Below are the code and all the weights of a small trained network. Each question names an input and a target symbol and asks about switching units off, where a switched-off unit gives its printed mean instead of its output.

import numpy as np


def w(rows, s, z=0):
    codes = np.array(rows[::2]) - 128.0
    scale = np.full(codes.shape[1], s)
    scale[-1] = z or s
    return codes * scale


def f(y):
    return y / 2 * (1 + np.tanh(0.7978845608 * (y + 0.044715 * y**3)))


def softmax(a):
    e = np.exp(a - a.max(-1, keepdims=True))
    return e / e.sum(-1, keepdims=True)


def log_softmax(a):
    a = a - a.max(-1, keepdims=True)
    return a - np.log(np.exp(a).sum(-1, keepdims=True))


def net(x, mask):
    ids = ['αβδηλξτ'.index(c) for c in x.split()]
    T = len(ids)
    res = E[ids] + P[:T]
    r = res
    for j in range(2):
        rows = slice(4 * j, 4 * j + 4)
        q, k, v = (r @ M[0][rows].T for M in (Q, K, V))
        z = softmax(np.where(np.tri(T) > 0, q @ k.T / 4**0.5, -1e9)) @ v
        o = O[0][rows]
        res = res + np.where(mask[j], z, o[:, -1]) @ o[:, :-1]
    y = f(res @ A[0][:, :-1].T + A[0][:, -1])
    res = res + np.where(mask[2:10], y, B[0][:, -1]) @ B[0][:, :-1]
    return log_softmax(res[-1] @ U[:, :-1].T + U[:, -1])


Q, K, V, O, A, B = {}, {}, {}, {}, {}, {}
E = w([
[97,100,112,51,44,52,55,208,30],'α',
[161,45,105,160,146,154,110,168,68],'β',
[105,85,185,208,170,129,214,92,107],'δ',
[157,132,237,49,189,151,149,86,93],'η',
[42,137,172,125,123,132,127,139,174],'λ',
[137,162,171,66,128,186,85,158,151],'ξ',
[59,171,128,129,7,122,177,214,137],'τ',
],0.015)
P = w([
[204,91,175,28,179,95,145,160,145],'0',
[10,202,86,160,202,100,126,95,84],'1',
[52,114,168,104,70,185,115,112,71],'2',
[142,123,225,143,115,97,43,219,192],'3',
[41,37,100,69,160,81,133,53,192],'4',
[114,139,143,147,21,165,158,71,118],'5',
],0.014)
Q[0] = w([
[146,235,66,188,187,138,68,48,1],'head 1',
[82,165,56,143,122,204,180,100,87],'head 1',
[140,57,151,163,190,79,118,52,140],'head 1',
[134,24,25,28,122,166,140,86,129],'head 1',
[152,242,106,132,129,73,57,155,75],'head 2',
[131,217,56,105,162,144,202,78,42],'head 2',
[115,136,116,64,115,7,161,122,138],'head 2',
[111,197,222,192,126,159,100,158,178],'head 2',
],0.0094)
K[0] = w([
[214,5,148,111,69,96,137,88,103],'head 1',
[148,60,77,113,143,44,191,179,123],'head 1',
[102,132,185,166,200,140,121,85,67],'head 1',
[150,100,18,146,176,51,90,126,48],'head 1',
[145,95,112,51,88,118,139,165,183],'head 2',
[171,41,179,31,148,62,187,79,92],'head 2',
[84,157,108,78,154,94,105,122,72],'head 2',
[98,149,137,136,54,195,129,107,165],'head 2',
],0.011)
V[0] = w([
[132,136,168,150,84,85,209,143,12],'head 1',
[73,160,254,105,165,96,189,110,113],'head 1',
[64,142,203,99,46,153,124,107,107],'head 1',
[93,23,172,227,141,82,168,149,145],'head 1',
[65,178,147,88,109,60,95,104,220],'head 2',
[180,154,152,130,134,81,79,98,40],'head 2',
[124,97,169,116,216,187,106,82,132],'head 2',
[162,172,131,138,81,141,246,123,178],'head 2',
],0.0091)
O[0] = w([
[91,137,150,80,117,40,150,28,80,207],'head 1',
[128,217,176,102,127,83,154,58,138,248],'head 1',
[49,179,193,134,222,71,159,140,110,214],'head 1',
[202,152,45,27,115,115,214,97,54,145],'head 1',
[133,211,130,145,162,117,215,203,99,147],'head 2',
[138,210,103,144,162,150,15,88,160,124],'head 2',
[96,101,1,123,182,169,156,164,179,118],'head 2',
[183,2,194,70,126,43,147,120,109,112],'head 2',
],0.0085,0.011)
A[0] = w([
[198,46,147,123,116,143,147,151,99,12],'neuron 1',
[217,111,217,77,102,118,133,206,134,29],'neuron 2',
[169,180,70,99,209,49,140,92,156,50],'neuron 3',
[121,186,167,181,64,154,148,82,121,70],'neuron 4',
[105,154,96,156,161,94,89,147,231,74],'neuron 5',
[207,156,146,2,140,150,108,175,111,184],'neuron 6',
[84,99,41,143,189,122,104,112,202,1],'neuron 7',
[145,157,136,101,118,174,203,48,71,151],'neuron 8',
],0.0089,0.0062)
B[0] = w([
[161,95,77,13,161,122,129,202,125,132],'neuron 1',
[184,182,88,99,106,1,83,173,171,176],'neuron 2',
[227,161,18,185,82,123,144,155,150,185],'neuron 3',
[202,172,86,42,148,175,76,102,182,191],'neuron 4',
[128,130,220,203,139,40,75,124,195,160],'neuron 5',
[65,114,183,202,152,169,174,58,85,177],'neuron 6',
[87,64,73,86,112,100,55,217,156,151],'neuron 7',
[68,97,133,168,57,131,54,185,188,250],'neuron 8',
],0.01,0.017)
U = w([
[2,115,197,147,97,139,177,50,37,204],'α',
[135,126,142,95,59,190,78,171,118,228],'β',
[233,173,114,140,21,166,111,148,107,151],'δ',
[160,162,130,134,158,106,125,9,127,84],'η',
[116,180,95,149,158,128,200,188,76,209],'λ',
[108,114,176,167,146,133,127,186,117,13],'ξ',
[185,144,98,135,144,51,101,146,108,2],'τ',
],0.008,0.0059)

Each question gives the input, a string of symbols that net reads in full, and the target symbol t.
The units are the heads (4 rows each of Q, K, V and O) and the neurons (one row each of A and B). Each row of codes is followed by its name. A weight is (code - 128) times the scale printed after its matrix; where a second scale follows, it is the last column's (O, A, B and U).
mask holds one flag per unit, heads first, then neurons. A switched-off unit (its flag False) gives its mean, the last column of its rows in O or B, instead of its output. The means were averaged over made-up inputs and are rounded, as every weight is.
A unit's drop is (log p(t) with every unit on - log p(t) with that unit switched off) / (log p(t) with every unit on - log p(t) with every unit switched off).
The circuit of an input: a set's keep is (log p(t) with only the set's units on - log p(t) with every unit switched off) / (log p(t) with every unit on - log p(t) with every unit switched off). Starting from all 10 units, units are removed one at a time, each time the one whose removal leaves the highest keep (on an exact tie, the one counted first), for as long as the keep stays at least 0.8.
circuit, biggest first: the units of the circuit, biggest drop first
top k neurons: the k neurons with the biggest drops, biggest first
heads that matter: for each layer, one digit per head in row order, 1 if its drop is at least 0.15 and else 0, layers parted by /
input τ λ τ ξ, target τ: heads that matter -> 01
input η α α α ξ, target η: heads that matter -> 11
input τ λ λ δ τ ξ, target α: heads that matter -> 01
input τ η ξ β, target ξ: heads that matter -> 10
input η δ β α β, target δ: heads that matter -> 10
input τ β λ η τ, target β: circuit, biggest first -> [head 2; neuron 7]
input β α α β δ, target η: heads that matter -> 11
input ξ δ η δ α, target δ: heads that matter -> 11
input η η η η δ, target τ: top 3 neurons -> [neuron 7; neuron 3; neuron 5]
input τ η ξ δ λ, target τ: top 3 neurons -> [neuron 7; neuron 3; neuron 5]
input τ λ δ β, target λ: heads that matter -> 01
input ξ λ β λ, target λ: heads that matter -> 01
input δ η δ δ, target η: heads that matter -> 10
input α β β η, target η: circuit, biggest first -> [head 2; neuron 8]
input τ λ δ α, target λ: circuit, biggest first -> [head 2; neuron 8]
input δ δ λ δ, target λ: heads that matter -> 11
input β δ α η, target η: top 2 neurons -> [neuron 6; neuron 8]
input τ ξ α ξ α, target ξ: circuit, biggest first -> [head 1; head 2; neuron 5]
input λ α ξ β β, target η: circuit, biggest first -> [head 2; neuron 8; head 1]
input ξ τ α δ, target τ: circuit, biggest first -> [head 2; neuron 2]
input α δ α δ, target δ: circuit, biggest first -> [head 1; neuron 3]
